Below is a small trained network, with its code and all its weights. Each question gives an input and a target symbol and asks what happens when units are switched off, that is, made to give their printed mean instead of their output.

import numpy as np


def w(rows, s, z=0):
    codes = np.array(rows[::2]) - 128.0
    scale = np.full(codes.shape[1], s)
    scale[-1] = z or s
    return codes * scale


def f(y):
    return y / 2 * (1 + np.tanh(0.7978845608 * (y + 0.044715 * y**3)))


def softmax(a):
    e = np.exp(a - a.max(-1, keepdims=True))
    return e / e.sum(-1, keepdims=True)


def log_softmax(a):
    a = a - a.max(-1, keepdims=True)
    return a - np.log(np.exp(a).sum(-1, keepdims=True))


def net(x, mask):
    ids = ['ΓΘΛΣαημψ'.index(c) for c in x.split()]
    T = len(ids)
    res = E[ids] + P[:T]
    r = res
    for j in range(2):
        rows = slice(4 * j, 4 * j + 4)
        q, k, v = (r @ M[0][rows].T for M in (Q, K, V))
        z = softmax(np.where(np.tri(T) > 0, q @ k.T / 4**0.5, -1e9)) @ v
        o = O[0][rows]
        res = res + np.where(mask[j], z, o[:, -1]) @ o[:, :-1]
    y = f(res @ A[0][:, :-1].T + A[0][:, -1])
    res = res + np.where(mask[2:14], y, B[0][:, -1]) @ B[0][:, :-1]
    return log_softmax(res[-1] @ U[:, :-1].T + U[:, -1])


Q, K, V, O, A, B = {}, {}, {}, {}, {}, {}
E = w([
[151,147,122,175],'Γ',
[129,126,61,139],'Θ',
[129,131,4,121],'Λ',
[171,125,119,127],'Σ',
[164,105,73,80],'α',
[84,190,75,218],'η',
[175,181,156,84],'μ',
[123,162,94,123],'ψ',
],0.013)
P = w([
[246,48,134,199],'0',
[94,168,144,125],'1',
[161,125,54,151],'2',
[107,159,189,67],'3',
[160,123,65,172],'4',
[97,163,172,61],'5',
[172,121,71,171],'6',
[96,167,167,65],'7',
[181,116,83,189],'8',
],0.011)
Q[0] = w([
[233,147,30,201],'h0',
[229,111,143,176],'h0',
[53,50,143,31],'h0',
[2,177,176,62],'h0',
[131,150,70,94],'h1',
[24,133,162,25],'h1',
[95,128,131,60],'h1',
[253,106,44,155],'h1',
],0.0079)
K[0] = w([
[222,35,167,207],'h0',
[160,82,110,178],'h0',
[81,139,124,150],'h0',
[37,192,100,56],'h0',
[151,125,153,118],'h1',
[55,213,182,79],'h1',
[127,192,180,111],'h1',
[255,112,124,139],'h1',
],0.01)
V[0] = w([
[177,66,84,109],'h0',
[119,204,157,200],'h0',
[224,79,254,9],'h0',
[205,71,188,12],'h0',
[74,49,79,167],'h1',
[74,182,160,149],'h1',
[80,193,106,82],'h1',
[96,215,194,117],'h1',
],0.0085)
O[0] = w([
[112,90,171,71,241],'h0',
[194,189,16,229,107],'h0',
[251,151,194,37,101],'h0',
[215,124,179,10,134],'h0',
[2,48,141,126,141],'h1',
[143,201,101,99,27],'h1',
[108,175,106,137,52],'h1',
[129,220,127,163,2],'h1',
],0.0065,0.0055)
A[0] = w([
[190,105,8,117,216],'n0',
[120,40,152,175,172],'n1',
[51,162,86,167,121],'n2',
[133,237,161,105,185],'n3',
[209,103,122,77,120],'n4',
[60,110,249,83,251],'n5',
[122,236,167,96,189],'n6',
[78,235,76,82,241],'n7',
[205,126,138,81,82],'n8',
[68,70,186,71,132],'n9',
[201,100,122,106,157],'n10',
[3,198,110,78,162],'n11',
],0.0071,0.0035)
B[0] = w([
[157,210,186,201,254],'n0',
[196,125,3,81,245],'n1',
[80,155,149,162,195],'n2',
[177,109,22,138,166],'n3',
[109,160,237,205,236],'n4',
[136,11,132,61,215],'n5',
[177,45,40,121,169],'n6',
[138,185,139,51,205],'n7',
[62,131,169,244,200],'n8',
[66,71,113,115,216],'n9',
[106,170,177,124,220],'n10',
[46,228,166,92,182],'n11',
],0.0055)
U = w([
[102,216,228,188,158],'Γ',
[119,127,101,229,15],'Θ',
[77,126,193,2,149],'Λ',
[111,79,38,99,56],'Σ',
[124,139,197,175,51],'α',
[226,173,90,158,225],'η',
[146,173,95,111,253],'μ',
[95,115,91,110,67],'ψ',
],0.0062,0.0038)

Each question gives the input, a string of symbols that net reads in full, and the target symbol t.
The units are the heads (4 rows each of Q, K, V and O) and the neurons (one row each of A and B). Each row of codes is followed by its name. A weight is (code - 128) times the scale printed after its matrix; where a second scale follows, it is the last column's (O, A, B and U).
mask holds one flag per unit, heads first, then neurons. A switched-off unit (its flag False) gives its mean, the last column of its rows in O or B, instead of its output. The means were averaged over made-up inputs and are rounded, as every weight is.
A unit's drop is (log p(t) with every unit on - log p(t) with that unit switched off) / (log p(t) with every unit on - log p(t) with every unit switched off).
The circuit of an input: a set's keep is (log p(t) with only the set's units on - log p(t) with every unit switched off) / (log p(t) with every unit on - log p(t) with every unit switched off). Starting from the 12 units with the biggest drops (on a tie, the unit counted first), units are removed one at a time, each time the one whose removal leaves the highest keep (on an exact tie, the one counted first), for as long as the keep stays at least 0.8.
circuit, biggest first: the units of the circuit, biggest drop first
k most important neurons: the k neurons with the biggest drops, biggest first
drop of u: that unit's drop, to one decimal
input Λ ψ Θ, target Σ: circuit, biggest first => h1; h0; n1; n4
input Σ μ Λ μ α Λ, target η: circuit, biggest first => h1; h0; n3
input μ α α μ ψ Γ μ α, target η: 2 most important neurons => n3; n6
input η μ Γ, target Θ: circuit, biggest first => h0
input Λ α η Γ α Λ μ Γ α, target Σ: circuit, biggest first => h0; h1; n1; n9
input Λ μ Γ Γ Σ α Λ α η, target Σ: 2 most important neurons => n1; n4
input Λ Θ μ Θ ψ, target Σ: 2 most important neurons => n4; n1
input μ μ ψ, target Γ: 2 most important neurons => n4; n8
input α Σ η μ, target η: circuit, biggest first => h1; h0; n3
input Λ Γ Γ Γ Θ, target Σ: 2 most important neurons => n1; n4
input η η Θ, target Θ: drop of h0 => 1.0
input Λ α Λ Γ α α Λ μ α, target Σ: drop of n1 => 0.2
input μ α Θ α α Θ η Γ μ, target Γ: drop of n8 => 0.4
input α α μ α μ α ψ Σ μ, target Λ: circuit, biggest first => h0
